After every row comes roughly how far along a hidden order it lies, from 0 to 10.
[ 0.34 -0.50  0.44  0.52 -1.06  0.36  0.12  0.34  0.07  0.25  0.33  0.13
  0.53 -0.27  0.40  0.28 -0.71 -0.47 -0.32  0.50  0.19 -0.76  1.67 -1.70
  0.69  0.78  0.28 -0.05 -0.33  0.06  0.36 -0.24 -0.12  0.04 -0.34  1.44
 -0.22 -1.12 -1.25  1.14  0.15 -0.63 -0.62] : 7
[-1.56  2.82 -2.10 -3.78  4.46 -1.94  1.34 -0.76  0.94  1.56  0.76  1.07
  2.19  3.38  2.17  1.61 -2.14 -1.09 -1.40  1.06  1.11 -1.16  4.12 -3.85
  2.29  2.71  1.78 -1.58  3.01 -0.89  1.94 -0.96  3.69 -1.59  1.39 -3.80
  3.54  3.26  2.29 -3.51 -1.92  1.14  0.91] : 7
[-2.64  3.84 -2.65 -3.95  3.71 -1.69  1.57 -0.38  0.48  0.41  0.47  0.21
  0.15 -0.51 -0.16 -0.40  1.27  1.54  2.58 -3.51 -1.67  1.87 -3.12  1.14
 -0.32  0.32 -0.02  0.03 -0.18  0.22 -0.25 -0.17  2.23 -1.29  1.01 -3.78
  3.30  3.54  2.38 -3.42 -2.38  0.73  1.30] : 9
[ 0.88 -0.32 -0.32 -0.62  1.38 -0.38  0.16  0.42 -1.30 -3.44 -1.08 -1.38
 -2.28 -1.99 -0.48 -0.37  0.71  1.32  2.14 -2.45 -1.93  2.69 -5.53  2.90
 -1.66 -0.42 -0.24  0.04 -0.28  0.32 -1.95  1.34 -1.67  0.44 -0.17 -1.13
 -0.53  1.20  0.97  0.15  1.22 -2.66 -1.97] : 5
[-0.90  1.37 -0.33  1.17 -1.95  1.29 -0.80  0.43  0.04  0.86  0.74  1.14
  2.34  2.65  1.71  0.91 -0.83 -0.01 -0.29 -0.09  0.72 -0.93  2.94 -2.64
  1.35  1.30  0.29  0.15 -1.31  1.01 -3.00  1.77 -2.41  0.83 -0.41 -0.36
  0.87  0.87  1.25 -0.91 -0.21 -0.18 -0.15] : 8
[-0.39 -2.50  2.30  4.48 -6.67  3.13 -2.68  0.85 -0.54  1.43  0.23  0.70
  1.13  1.38 -0.66 -0.85  1.41  0.29  0.35  0.77  0.33 -1.11  1.94 -0.99
  0.11 -0.86 -0.65  0.97 -2.26  0.67 -1.67  1.10 -3.92  1.50 -0.98  2.54
 -2.31 -2.04 -1.72  1.83  1.26 -0.17 -0.54] : 9
[ 0.14  1.20 -0.69 -1.10  2.17 -0.71 -0.50 -0.19  0.00 -1.34 -0.63 -0.22
 -1.02 -1.15 -0.99 -0.93  2.40  1.14  0.94 -3.24 -0.73  2.38 -3.38  3.15
 -0.84 -1.88 -0.95  0.62 -0.93  0.70 -1.64  0.75  0.10  0.14  0.21 -1.24
  2.04  0.16  1.54 -1.05  0.34  1.29 -1.66] : 7
[ 4.48 -0.38 -0.61 -1.57  4.58 -2.09  1.12  0.00 -0.38 -4.50 -1.07 -1.20
 -1.71 -0.95  1.12  1.54 -2.40 -1.61 -2.44 -0.69  0.42  1.32 -1.60  2.48
 -0.04 -0.57 -0.32  0.11  0.06  0.76 -2.27  1.55 -1.11  1.06 -1.19  1.86
  0.74 -2.27  0.82  1.70  1.57 -0.51 -2.72] : 1
[-1.28  0.09 -0.28 -1.92  1.59  0.02 -1.69  0.10 -0.52 -0.02 -0.50  0.46
  1.36  3.35  0.56  0.26  1.01  0.11  0.94 -1.21 -1.17  1.36 -1.25  0.53
  0.30 -0.47  0.20 -0.07 -0.87  0.52 -2.12  1.50 -4.72  1.27  0.09 -1.08
  1.58  1.86  0.78 -2.54 -0.31  1.27 -0.59] : 6
[ 0.75 -3.57  1.71  1.18 -2.13  0.13  0.23  0.03  0.44  2.09  0.31  0.01
  0.18 -0.39 -0.39  0.17 -1.88 -1.89 -1.76  3.85  0.69 -2.12  2.89 -0.38
  0.03  0.12  0.16  0.12  0.18 -0.83  3.58 -2.04 -0.05  0.15 -0.69  4.23
 -3.33 -3.25 -4.18  2.79 -0.47  0.81  2.92] : 5
[ 6.01 -4.53  1.90  1.88  0.69 -0.86  0.65  0.13 -0.89 -4.09 -1.47 -2.02
 -3.24 -2.44  0.16  1.17 -3.03 -2.15 -3.25  2.54  0.79 -0.02 -0.85  2.29
 -1.17 -0.93 -0.48 -0.05  0.83 -0.25  0.78  0.20 -1.32  1.26 -1.65  4.85
 -4.07 -4.58 -2.32  4.79  2.80 -2.15 -1.23] : 0
[-1.85  0.91 -0.26 -0.95 -0.74  0.40 -0.32  0.02  0.42  2.01  0.52  0.63
  0.71  0.00 -0.73 -1.03  1.86  0.83  1.52 -1.10 -1.01  0.40 -0.02  0.99
 -0.17 -0.58 -0.39  0.63 -1.29  0.29  0.20 -0.19 -0.67 -0.14  0.19 -0.31
  0.82  0.66 -0.47 -1.19 -1.36  1.78  1.52] : 9
[-0.75  1.67 -1.31 -1.92  2.18 -1.11  1.39 -0.36  0.64  1.41  0.81  0.84
  2.04  2.84  2.23  1.80 -2.51 -1.36 -1.70  1.71  1.07 -1.56  3.37 -3.33
  1.66  2.17  1.21 -0.81  1.27 -0.36  0.63 -0.34  1.12 -0.64  0.46 -0.96
  1.20  1.63  1.03 -1.73 -1.66  0.50  1.95] : 6
[-2.05  1.96 -0.77  1.02 -3.20  2.22 -0.55  1.23 -1.21 -1.30  0.23 -0.19
 -0.14 -1.23 -0.58 -1.18  2.35  3.08  4.98 -3.64 -2.86  1.99 -3.73  0.40
 -0.68  0.83 -0.03  0.56 -2.31  1.15 -3.63  1.90 -2.93  0.26  0.11 -1.83
  0.53  2.96  0.97 -0.49  0.26 -3.91 -2.51] : 10
[-1.20  2.24 -1.01 -0.75  0.93 -0.01 -0.32 -0.10  0.20 -0.65 -0.21 -0.43
 -1.91 -4.12 -2.91 -2.52  4.61  3.06  3.51 -5.44 -1.97  3.23 -5.96  5.08
 -2.25 -3.09 -2.02  1.52 -2.30  0.97 -1.82  0.34  1.30 -0.41  0.41 -1.41
  2.01  0.64  1.48 -1.33 -0.51  1.29 -0.50] : 10
[-0.62  2.12 -1.83 -4.60  6.78 -3.29  1.70 -1.33  1.06  0.62 -0.16 -0.31
 -1.03 -0.52 -0.38 -0.05  0.17 -0.20 -0.46 -1.35 -0.31  1.81 -3.53  3.93
 -1.45 -2.08 -1.04  0.58 -0.27  0.10  0.39 -0.61  1.83 -0.45  0.41 -1.14
  1.90  1.20  1.49 -3.28 -2.84  4.89  4.90] : 6
[-0.53 -0.38  0.29  0.60 -2.07  1.59 -2.42  0.98 -0.83 -0.76 -0.15  0.66
  1.70  2.66  0.52 -0.09  1.25  0.66  1.37 -2.08 -0.79  0.44  0.84 -1.15
  1.50  0.92  0.65 -0.12 -0.82  0.80 -2.36  1.62 -4.17  1.06 -0.14 -0.70
  1.84  0.72  0.17 -0.11  1.50 -1.47 -5.16] : 8
[-0.84 -0.71  0.10 -1.52  1.33 -0.93  0.32 -0.50  0.52  1.66  0.06  0.10
  0.12  0.03 -0.59 -0.34  0.74 -0.99 -0.37  0.71 -0.13 -0.21  0.41  0.81
 -0.12 -0.49  0.16 -0.10  0.51 -0.63  2.53 -1.43  1.18 -0.51  0.37 -0.04
  0.20 -0.20 -0.61 -0.79 -1.20  2.29  1.84] : 7
[-1.70 -1.70  0.92 -1.04 -1.00  0.22 -1.88  0.51 -1.33 -0.73 -1.15 -0.77
 -1.04 -0.36 -2.14 -2.05  3.25  1.71  4.19 -2.82 -3.50  3.13 -6.87  4.32
 -2.50 -2.26 -0.91  0.82 -2.21  0.31 -1.41  1.23 -5.71  1.50 -0.03  0.61
 -1.11  1.68 -1.24 -1.15  0.06  0.43  0.18] : 7
[ 0.52 -2.48  2.40  5.52 -6.81  2.14 -0.17 -0.07  1.07  3.59  1.17  0.72
  0.60 -0.69 -0.29 -0.14 -1.13 -1.29 -2.75  5.61  2.59 -3.73  4.66 -1.63
 -0.52 -0.99 -1.22  1.12 -2.01  0.00  1.12 -0.93  0.49  0.46 -1.29  5.22
 -5.09 -4.62 -2.81  2.91 -0.67  1.60  5.74] : 9
[-0.25 -0.36 -0.40 -4.02  3.68 -1.00 -2.06  0.30 -0.65 -0.72 -0.78  0.53
  2.18  5.15  1.35  0.84 -0.23 -1.17 -0.08 -1.77 -0.86  0.92  1.66 -1.46
  2.65  1.52  1.92 -1.51  1.69 -0.23  0.25  0.51 -3.46  0.84  0.67 -1.89
  4.18  1.73  0.26 -1.67  1.18  0.48 -6.30] : 5
[ 2.43 -3.47  1.79  1.20 -0.94  0.57 -1.34  0.58 -1.32 -2.45 -1.25 -0.99
 -1.09  0.05 -0.01  0.45 -0.57 -0.98 -0.60  0.64 -0.58  0.60 -1.47  1.45
 -0.58 -0.74 -0.20  0.09 -0.50  0.16 -1.28  1.20 -4.66  2.00 -1.12  2.95
 -2.36 -2.11 -1.97  2.70  2.21 -1.47 -2.00] : 3
[-2.58 -1.38  0.59 -0.99 -2.06  0.72 -0.60  0.76 -1.09  1.08 -0.04 -0.25
  0.79  1.35 -0.23 -0.33  0.02  0.49  2.94  0.84 -2.16 -0.02 -1.04 -2.16
  0.24  2.28  1.71 -1.16  0.88 -1.12  2.02 -0.92 -2.26 -0.19  0.70 -0.90
 -1.45  3.25 -2.06 -0.36 -0.21 -2.96 -0.57] : 7
[-2.47  3.26 -1.85 -0.38 -1.51  1.17  0.87  1.14 -0.96 -1.16  0.61 -0.31
 -0.02 -1.60 -0.04 -0.65  1.21  2.89  4.87 -3.98 -3.06  2.18 -4.04  0.08
 -0.79  1.43  0.01  0.49 -2.46  1.09 -3.61  1.86 -2.41 -0.05  0.15 -2.18
  0.49  3.86  1.23 -1.14 -1.10 -3.94 -0.94] : 9
[ 3.39 -2.12  1.53  4.43 -2.55  0.73  0.39 -0.26  0.39 -0.91 -0.24 -0.90
 -2.44 -3.73 -1.17 -0.36 -0.24 -0.68 -2.56  1.97  2.15 -1.16  0.60  1.79
 -1.48 -2.27 -1.38  0.97 -0.35  0.10  0.58 -0.55  2.32  0.09 -1.13  3.96
 -3.19 -4.97 -1.49  3.96  1.67  0.10  1.18] : 6
[ 3.03 -4.70  3.20  4.32 -4.30  1.79 -2.31  0.46 -0.87 -1.49 -0.89 -0.40
 -0.64  0.55 -0.36  0.10 -0.46 -1.51 -2.79  2.90  1.73 -1.56  2.67 -1.59
  0.48 -0.38  0.17 -0.45  0.99 -0.48  1.14 -0.21 -1.63  1.13 -0.77  3.32
 -3.12 -3.82 -2.72  3.99  3.64 -0.72 -3.59] : 4
